Each row has a name. Each question is about the rows just above it.

[-38   0   4 -40 -41 -18  26   0] : <212>
[-45  -6   6 -39 -39 -30  28  -5] : <163>
[-54  22  28 -29 -53  85 -16  41] : <100>
[-39  -9   4 -25 -28  -4  52   5] : <103>
[-35 -52  52   4 -28  -4 -25   5] : <22>
[-38   0   4 -40 -41 -18  26  31] : <196>
[-38   0   4 -40 -41 -18  26  92] : <142>
[ -2  -3  54 -11 -62  28   0  83] : <132>
[-22 -15  -7 -33 -42 -20  18   9] : <123>
[-28 -14  -5 -35 -51 -29  10   1] : <215>
[ -2 -11  34 -24 -70  34  -2  86] : <128>
[  0 -17  28   2 -75  37   6  88] : <40>
What is the next entry after [-22 -15]? : [-7]
Give the next entry after [-35 -51 -29]. : [10]
Give the next entry after [  4 -25 -28  -4  52]. : [5]
Give the next entry after [-11  34]. : [-24]
[-38   0   4 -40 -41 -18  26   0] is in which row? : <212>
What is the next entry after [ -2 -11  34 -24]? : [-70]

[-39 -14  12  17  24  -5   1 -31   2 -42 -59 -27  12  -7  -4  14   2  17
  18   5  29  12   2 -38   5 -15  78 -23  15  11  15 -19 -15  -1 -16   7
   1 -38  23   3   1  12  -8  20 -19  10  28   2  28 -14 -24 -28 -25  24
 -40 -27 -34  36 -14 -14  28 -12   1 -37]  <17>
[  2 -19  14  19 -11   6  42 -45  53   1  -8 -42 -37  36  -2 -19 -15 -35
  21  20 -12  29   3  -6  13  20  31   4  15  -9 -12   0  19 -27 -19   7
  20  -6  27  17 -17  -2   1   9 -44   2 -18 -26  32  38  52 -31  14 -13
 -64  -1   4   5   8   2  32  11 -12  -3]  <156>
[-38 -15  13  17  23  -5   3 -34   5 -42 -58 -30  11  -5  -4  12   1  15
  18   6  28  13   3 -38   6 -13  78 -23  16  10  14 -18 -13  -4 -17   8
   2 -38  24   3   0  10  -9  20 -21  10  27   1  29 -12 -20 -29 -24  23
 -44 -27 -34  35 -14 -14  29 -11   0 -37]  <19>
[ -1 -20  13  19  -8   4  41 -46  52  -1 -12 -43 -35  35  -2 -17 -15 -33
  22  21 -10  29   3  -9  13  19  36   2  17  -8 -11  -1  18 -27 -18   7
  20  -8  28  17 -17  -2   0  10 -45   3 -16 -26  33  37  49 -32  13 -12
 -66  -2   2   8   7   0  35  11 -12  -6]  <92>
[ 34   2  24 -61  25  -7 -17 -21 -19  35  54  38   0  -6   3  -5   4  -3
 -23 -11 -22 -20  -4  35  -9   6 -77  18 -17  -7  -8  16   6  11  20  -9
  -7  35 -29  -7   6  -8   8 -20  31  -9 -19   6 -34   0   4  35  16 -16
  57  24  29 -32   9  13 -34   7   4  34]  <16>
[-22 -21  16  22   6   0  30 -50  38 -22 -39 -45 -18  22  -3  -6  -9 -14
  25  17   8  27   4 -25  11   6  66 -10  20   0  -1 -10   5 -20 -22   9
  15 -25  32  13 -12   4  -6  18 -42   7   4 -17  39  19  22 -38  -4   5
 -68 -16 -16  24  -2  -7  38   1  -8 -24]  <133>
[ 15  22 -15 -21  -2  -2 -35  50 -45  16  32  46  24 -27   4   9  12  21
 -25 -19  -3 -28  -4  21 -13 -11 -58   6 -20   2   3   7 -10  23  22  -8
 -16  21 -31 -15  14  -2   4 -16  43  -5   3  20 -37 -25 -32  37  -1   0
  69  11  12 -19  -1   4 -38  -4   9  19]  <56>
[ -1 -20  13  19  -8   4  41 -46  52  -1 -12 -43 -35  35  -2 -17 -15 -33
  22  21 -10  29   3  -9  13  19  36   2  17  -8 -11  -1  18 -27 -18  -5
 -20  -8 -19 -17  17   7  -4  -3  39   1  29  28 -22 -45 -61  21 -23  23
  51 -10 -16   7 -14  -7 -23 -17  13 -10]  <209>
[-19 -21  16  21   5   2  31 -50  40 -21 -39 -45 -19  22  -2  -6 -10 -16
  25  17   6  26   4 -25  11   8  63 -10  20   0  -1  -9   6 -20 -22   9
  15 -25  32  13 -13   4  -4  18 -42   7   2 -18  38  20  25 -38  -3   4
 -68 -16 -17  23  -1  -6  38   1  -9 -23]  <98>
[-26 -28 -25  24 -40  -6 -43  34 -52 -17 -13  33  42 -40   1  24  16  42
 -15 -19  22 -25  -3  -7 -11 -26  -5 -12 -11  13  18  -7 -25  27  12  -4
 -21  -8 -18 -18  17   7  -3  -3  38   1  30  28 -23 -44 -62  22 -24  22
  52 -10 -17   7 -13  -7 -23 -16  12  -9]  <67>
[ 39   3  -5  -6 -29   8  21   9  24  42  54   7 -31  26   2 -23  -9 -34
  -7   5 -35   2  -1  34   2  24 -61  25  -7 -15 -21  18  24 -12   6  -4
  10  35  -9   6  -9 -12   9 -14  -4  -9 -38 -15 -11  33  49  12  32 -31
   7  26  36 -33  18  15 -11  18  -7  35]  <141>
Give the next entry after [ 34   2  24 -61  25  -7 -15 -21]. : [18]
Give the next entry after [-24 -28 -25  24 -40]. : [-27]
Whose row is [ -1 -20  13  19  -8   4  41 -46  52  -1 -12 -43 -35  35  -2 -17 -15 -33
  22  21 -10  29   3  -9  13  19  36   2  17  -8 -11  -1  18 -27 -18  -5
 -20  -8 -19 -17  17   7  -4  -3  39   1  29  28 -22 -45 -61  21 -23  23
  51 -10 -16   7 -14  -7 -23 -17  13 -10]? : <209>

[ 78   4  14   4 -41 -49 -11   1 -15 -15  75   4 -74   9  68  82  51  62
 -33  61 -78  70 -56 -51  38  66 -60   7 -50 -79  76  70] : <44>
[  6  60   0 -18  18  13  28  -6  76  25 -67 -73 -41  27 -57 -18   0 -56
 -81  -3  -4   3 -16 -48  19  23  48  66 -52 -51  37 -56] : <71>
[-65  25  82 -55 -11 -82 -16 -39 -31  66  30 -45 -17  19  82 -42   4 -34
  -2 -19  37 -46 -25 -19 -76  40 -51  45 -31  78  64  24] : <81>
[  6  69 -52  17 -63  47  20   6 -19  38 -61  22  24  44 -16  49 -58 -81
  46  70  23 -19 -74  80  58  72 -70 -24 -63 -78  -3 -25] : <93>
[ 55 -51  20 -40 -16 -13  12 -53 -73  80   7 -13  75  78 -55  64  19  18
 -61   3  57  50 -34 -28 -52  14 -53  78  -1   9  33 -64] : <158>
[-48  19  59 -33  34 -19 -12 -56  73   4  13 -11  67 -46  68  46  73  48
  37   1  31 -77  72 -76 -30 -27 -27 -60  54  22 -47  75] : <189>
[-26  30  23 -33 -64 -70 -45 -38  58  33  53 -62  74 -82 -41  12 -44 -19
 -77 -21  26  53  46 -73  33  56 -56  64   1  23 -44  -5] : <161>
[-46  74  -1  63 -22  79   4  14   4 -41 -49 -11   1 -15 -15 -65  -4 -19
 -49  40  64 -31   9 -82  15  17  13  33 -55  71  -2  49] : <185>
[ 23  29   1 -67  18  -6  25  76 -18  28  13 -73  16   6  48  69 -76  72
  54 -14   3  58 -73  -3 -38  -5 -78  -5  -2 -53  -2  72] : <160>
What is the next entry after [-67  18  -6  25  76 -18  28  13 -73]? : [16]
The next entry after [ 79   4  14   4 -41 -49 -11   1 -15 -15]: : [-65]
The next entry after [-52  14 -53  78  -1]: : [9]
Give the next entry after [ 82 -42]. : [4]
Give the next entry after [ -2 -19  37 -46 -25 -19 -76  40 -51]. : [45]
What is the next entry after [-50 -79]? : [76]
The next entry after [-56  73   4  13 -11  67 -46  68  46]: : [73]

[-14  14 -36 -11  20 -45]  <96>
[-13 -34  31   2  24 -43]  <69>
[-68   7 -13 -16 -17  -3]  <57>
[ 11 -28 -27 -65  65  55]  <117>
[-26  -5  27  18  -1  44]  <173>
[-46 -34  31   2  24 -43]  <153>
[ 24   8 -51 -30  42  -8]  <13>
[  9  -3 -35 -15 -14  53]  <78>
[  7 -68 -16 -13  61  -1]  <213>
[-26  -5  27  18   7  14]  <24>
[-11  -7 -23  -7  26 -56]  <42>
[ 34  18  14  50 -24  48]  <178>
Give the next entry after [  7 -68 -16 -13]. : [61]
What is the next entry after [-68   7 -13 -16]? : [-17]
Whose row is [-13 -34  31   2  24 -43]? : <69>
Give the next entry after [-46 -34  31]. : [2]
What is the next entry after [-11  20]? : [-45]

[ 13  26 -28 -19   9  41   4 -44 -17  11  -9  90 -55] -> <138>
[ 13   9  83  24 -23   3 -58  22 -30   5  54 -18 -44] -> <134>
[-28 -40 -42  56  10 -30 -14 -13 -12  23  14 -58  32] -> <77>
[  3   0  -6 -46  36  17 -47 -35 -51  29  18  90  28] -> <167>
[ -6  17  47 -16  21  29   9  51  35 -34 -19 -60 -57] -> <127>
[  7   5   5 -18 -23  54  22 -58 -30  24   3  83 -41] -> <41>
[ 42  27  -7   0 -24  23  23  -8   7 -17 -22  70 -70] -> <157>
What is the next entry after [ 13   9  83  24 -23   3 -58]? : [22]
Give the next entry after [  5 -18 -23  54  22 -58 -30  24   3  83]. : [-41]
Give the next entry after [-28 -40 -42  56  10 -30 -14 -13 -12  23  14]. : [-58]
Give the next entry after [21 29  9 51]. : [35]
Give the next entry after [ -7   0 -24]. : [23]
Give the next entry after [  7   5   5 -18 -23  54  22 -58 -30  24   3]. : [83]

[  9  30  91   9 -16] : <63>
[18  1 92 18 21] : <43>
[ 90  18  81 -12  44] : <126>
[-24  -8  85 -24  48] : <109>
[-6  0 86 -6 27] : <88>
[ -8 -24  90 -22  19] : <75>
The next entry after [-24  -8]: : [85]
The next entry after [92 18]: : [21]

[-17  54 -31 -44] = <187>
[11  5  7 23] = <58>
[-24 -34 -55  21] = <2>
[ -7   4  53 -71] = <177>
[ -2  17 -75  -5] = <120>
[-47 -44 -56 -51] = <151>
[-47 -44  33  -8] = <115>
[-17  25  90 -13] = <197>
[ 39  48 -64  47] = <85>
[ 22 -75  17  74] = <73>
Whose row is [-47 -44  33  -8]? : <115>
What is the next entry after [-75  17]? : [74]

[-17  49   6 -13]  <20>
[-9 68 10 13]  <122>
[ 6 -9 -2 -5]  <72>
[-27   5  36  40]  <36>
[-10  10  39 -33]  <145>
[11 39 28 21]  <186>
[-12   6  49  48]  <172>
[ 23 -30  25  49]  <159>
[  1   8  41 -13]  <39>
The next entry after [49  6]: : [-13]
Give the next entry after [-30  25]. : [49]
Give the next entry after [-17  49]. : [6]
Give the next entry after [10 39]. : [-33]

[  1 -14 -13  -7  38] : <79>
[-13  -9  11  13 -31] : <18>
[-15  23  21  15 -60] : <53>
[ -8  27  24  15 -72] : <118>
[ -8  27 -24 -19  70] : <99>
[ -8  27  24  15 -62] : <54>
[ -8  27  24  15 -72] is in which row? : <118>
Give the next entry after [-13  -7]. : [38]

[38 58  7 11 94 14] : <65>
[64 26 29 17  9  3] : <97>
[18  5  3  9  3 25] : <70>
[ 5 18 40  7 12  7] : <34>
[64 26  8 18 24  6] : <32>
What is the next entry after [ 5 18]? : [40]
The next entry after [5 3 9]: : [3]
The next entry after [18 40  7]: : [12]
Whose row is [64 26  8 18 24  6]? : <32>
What is the next entry after [18 40]? : [7]

[ -7  64   2 -15  77 -35 -43] = <86>
[ 42  21  25  34 -43  10  24] = <182>
[ 22  32  37 -82  26  18 -14] = <190>
[-48 -17  22 -19 -50  38  38] = <116>
[ 16  34  21 -43  10  25 -11] = <150>
[-40 -22  77   2 -15 -35  19] = <102>
[ -1  14 -17  19  23 -35   0] = <74>
[  5 -11 -33  16  50 -22  24] = <3>
[-12 -48  62 -60 -42 -56  25] = <192>
[ 31 -35 -13 -20  15  26 -23] = <25>
The next entry after [ 22 -19 -50  38]: : [38]
What is the next entry after [ 21  25  34 -43  10]? : [24]
The next entry after [  2 -15  77 -35]: : [-43]
What is the next entry after [16 50]? : [-22]
What is the next entry after [  2 -15 -35]? : [19]

[56  7 36 14]  <112>
[ 3 53 26 33]  <49>
[ 6 67 12  3]  <207>
[ 15 -61  24  12]  <113>
[-48 -26   3  30]  <124>
[-45  -8 -26  43]  <139>
[-50  28  30 -20]  <45>
[-47   8  47  17]  <107>
[ 53   3 -26  43]  <50>
[ 47 -20  45   1]  <89>
[ 45 -14 -43 -24]  <219>
[ 41 -43 -33  -5]  <90>
The next entry after [ 3 53]: : [26]
What is the next entry after [-61  24]? : [12]
What is the next entry after [  3 -26]? : [43]
The next entry after [53  3]: : [-26]
What is the next entry after [-26   3]? : [30]

[-27  13  22   4  39]  <11>
[  4 -63   9 -21 -12]  <137>
[-16 -43 -49  16 -53]  <64>
[-17 -49 -43   0 -70]  <140>
[-80 -19 -49 -66   3]  <129>
What is the next entry after [-19 -49]? : [-66]
Give the next entry after [-49 -43]. : [0]
Give the next entry after [22  4]. : [39]
The next entry after [-27  13]: : [22]
What is the next entry after [-80 -19]? : [-49]

[-33  -2 -24 -60 -12  52] = <80>
[-44 -35   4  26 -15  43] = <111>
[ 15  51  17  12 -48  12] = <114>
[-14 -46  12 -48  17 -17] = <31>
[ 29 -12  14 -13 -47 -71] = <35>
[-11  14  -8  90  16 -15] = <7>
Give the next entry after [-24 -60]. : [-12]
Give the next entry after [-12  14]. : [-13]
Give the next entry after [-35   4  26 -15]. : [43]
The next entry after [ 4 26]: : [-15]
What is the next entry after [ 12 -48  17]? : [-17]
The next entry after [-14 -46  12 -48]: : [17]
What is the next entry after [-8 90]? : [16]

[  2  -8  60 -18   3 -19  16  -5  15   4 -18   0   9  -3   0   1  -3   3
  39  32 -78 -45  29   4 -15  -9 -26 -10  10  15  -8  -2  20   3  -4  34
  17 -21   4  31 -15 -20   4   5  -1  -8   6   9  -6 -21   0 -10  27  -1
   4   3] = <166>
[  6  -7 -12 -21  18   2 -19 -23  -5   1 -24   2  -2 -11   6   1 -12  14
  26  64  89  -9  16   7   5 -20  32   8 -15   5  34  -3   2  41  22   0
 -47  -2  17   5   2 -13  -1   4  33   6  13   1 -15 -18   1   6 -46  -9
 -11   4] = <29>
[  6  -7 -12 -21  18   2 -19 -23  -5   1 -24   2  -2 -11   6   1 -12  14
  26  64  89  -9  16   7   5 -20  32   8 -15   5  34  -3   2  41  22   0
 -47  -2  17   5   2 -13  -1   4  33   6  13   1   8  18  14  12 -41   1
  -6 -15] = <179>
[  2   5  24  18  11   8  -7   6 -18   2 -33  -1  18  -3   5   3 -22  21
 -14 -15 -34   7  40   3   2 -32   1  -7  14  33   6  -3   8  79  -9  20
   8  11  10  24  -1  12  -7 -35  38  63   0  -7 -38   6   2   0  34   5
   0  -5] = <171>
[  7   8 -85  22   3 -13 -12 -17  18   1 -26  -6   0  15   6   2   0  21
  -2 -16  29 -18   8  -1  -2  -6  -2  -4  47   8  -6  -2   8  10 -21  17
  -6  12  12 -27 -29   0  11  20 -14  22  12   1 -19 -18  -5  -9  11   2
   1  -3] = <14>
[ 11   9  15  -2 -10   3  28 -50 -14 -11  -7   3 -10  -2   5  -3  -4   6
  24   9  25  11 -12 -10  -1  13  12   2   6 -19 -11  -1   5   2 -77 -15
  15  28 -33  70   4 -19   0  22  32  56 -16   9   0  -1 -21  -4 -25   6
   0   7] = <46>
[ 21  -1  16  41  -5  -4  21  32  -1   7   2   8 -11  10   3   0   6  42
 -21   5 -42   6  -5  -6  -6   3  16  24   6 -22 -22   2 -12   0  14 -19
  -9  12  -1   1 -35  10   1 -16 -32  12   2  -1   3   0 -26  -7 -12  12
  12   3] = <176>
[ 25 -19   2 -21  18 -12   8  11  18   6 -37  -2   9  -4  -2  18  -7 -14
 -15  -1  20  23  -3   4  -7 -19 -21  21 -25  -1 -12   1  20  -6 -30  18
 -59 -16  -8  -5  19   2   7  38 -31  -7   5  -6 -15   4   0  20  -7  -8
   8  -1] = <144>
Give the next entry after [79 -9 20  8 11 10 24]. : [-1]
What is the next entry after [ 18  11   8  -7   6 -18   2]? : [-33]
Give the next entry after [ 20   8  11  10  24  -1  12  -7 -35]. : [38]
The next entry after [-31  -7   5  -6 -15   4   0  20  -7]: : [-8]
Whose row is [  6  -7 -12 -21  18   2 -19 -23  -5   1 -24   2  -2 -11   6   1 -12  14
  26  64  89  -9  16   7   5 -20  32   8 -15   5  34  -3   2  41  22   0
 -47  -2  17   5   2 -13  -1   4  33   6  13   1   8  18  14  12 -41   1
  -6 -15]? : <179>

[  0   6  -5 -17  -5] = <101>
[-27  41  64  68   6] = <8>
[  0   3   0 -12  42] = <168>
[ -2 -19 -46  -8 -61] = <108>
[ -1 -27  42  55 -21] = <82>
[ -1 -25   4  -9 -88] = <119>
[ -1   4  -9 -25   3] = <68>
What is the next entry after [ -1 -25]? : [4]
What is the next entry after [-25   4  -9]? : [-88]
What is the next entry after [-27  42]? : [55]
The next entry after [42 55]: : [-21]

[-16   7  -8  -7  12  14] -> <147>
[-16   7  -8   4   1  14] -> <84>
[ -8  12 -21 -54 -32 -15] -> <83>
[-16  -1 -21 -54  12  14] -> <135>
[-16   7  -8  -7  12  24] -> <136>
Whose row is [-16   7  -8  -7  12  14]? : <147>
What is the next entry after [-54  12]? : [14]
Whose row is [-16   7  -8  -7  12  24]? : <136>
Give the next entry after [-21 -54 -32]. : [-15]
What is the next entry after [-8  4  1]? : [14]
[ -8  12 -21 -54 -32 -15] is in which row? : <83>

[-14   2   4  13 -11  12 -16  16  31 -43 -18  19 -15  21  26  25  48 -11
 -32  29  -7 -77 -23 -58 -29  21   5] : <131>
[-14  26 -71  -7  17 -11 -16 -67   9 -28   5  30  54  23  -6  -3  -5  28
   1  -2 -18 -33  65  21 -30  36  21] : <66>
[ 14 -15 -26  16  -4  -2  -8   6  16   9   2  25   1   5  13  21  28 -21
  13 -19  26 -29 -27  -3   4 -10  -1] : <110>
[ 30  54  20  -6  -3  -5 -13  56   2   1  25   2   9   5 -21 -58   0 -16
  21 -56 -23 -37 -12  40  58  13 -43] : <60>
[ 14 -15 -26  16  -4  -2  -8   6  16   9   2  25   1   5  13  21  28 -21
  13  -2 -18 -33  65  21 -30  36   1] : <26>
Whose row is [ 14 -15 -26  16  -4  -2  -8   6  16   9   2  25   1   5  13  21  28 -21
  13  -2 -18 -33  65  21 -30  36   1]? : <26>
The next entry after [30 54 23 -6 -3 -5]: : [28]
Give the next entry after [54 20]. : [-6]
What is the next entry after [23 -6]? : [-3]
Give the next entry after [-28   5  30  54  23  -6  -3]. : [-5]
Give the next entry after [21 26 25 48]. : [-11]
The next entry after [54 23]: : [-6]

[ 30 -43 -71  28   8 -15  38] = <94>
[ 27 -21 -44   6 -13  -4  30] = <169>
[ 30 -46 -76  32  11 -17  40] = <199>
[ 4 -2  1  0 -9  0 -4] = <15>
[-6 -5  1 -4 11  0  1] = <180>
[-13 -38  -3  18  11 -20  -4] = <9>
[ 25 -19 -39   4 -13  -2  30] = <59>
[ -6  15  15 -16   9  -6   9] = <121>
[ 27 -30 -53  14  -5  -8  35] = <198>
[-46 -76  30  32  11 -17  -4] = <33>
The next entry after [-2  1  0]: : [-9]
The next entry after [ 30 -46]: : [-76]
Give the next entry after [ 30 -46 -76  32  11]. : [-17]

[-19  19   2  16  65  24] = <51>
[-18  14  26  26  58  13] = <27>
[-24   0  81  24  35  60] = <76>
[-24   0  35  24  81   3] = <143>
[-18  14  45  35  24  13] = <91>
What is the next entry after [35 24 81]? : [3]
What is the next entry after [81 24 35]? : [60]

[ 18  -4 -19   5 -23] : <95>
[-22 -35 -13 -43 -11] : <210>
[61  6 13 17 53] : <195>
[-22  13   6 -43   2] : <200>
[-31  21  46 -13 -12] : <149>
[-67 -12   1  21 -29] : <104>
[-12  12 -37 -33 -30] : <205>
[ 19   7   5 -46  26] : <10>
[ 63   6  12 -54  30] : <21>
[ 10   8 -63 -45 -45] : <201>
[-13 -45 -15  45   0] : <6>
[ 10   8 -63 -45  14] : <181>
The next entry after [-67 -12   1]: : [21]
Give the next entry after [  6 -43]. : [2]
Give the next entry after [ 6 13]. : [17]
What is the next entry after [ 12 -37]? : [-33]

[ 11  12  27   8 -26  -1]  <23>
[-22  16  51 -32 -14   7]  <28>
[  9  -1  28 -36 -11   2]  <37>
[-24  -9   0 -42  25   5]  <106>
[-23   1  -8   2  16   3]  <38>
[-31  -2  27   8 -11   2]  <203>
[-83  18  25 -17  28  13]  <175>
[ 87 -28 -37   4 -18 -14]  <155>
[-31  -2 -10  -8  24   4]  <62>
[ 20  10  24  11 -29  -2]  <174>
[  1  12 -12  58 -11  -4]  <193>
The next entry after [10 24 11]: : [-29]
What is the next entry after [  1  12 -12  58]? : [-11]
Whose row is [-31  -2 -10  -8  24   4]? : <62>
Give the next entry after [ 28 -36]. : [-11]

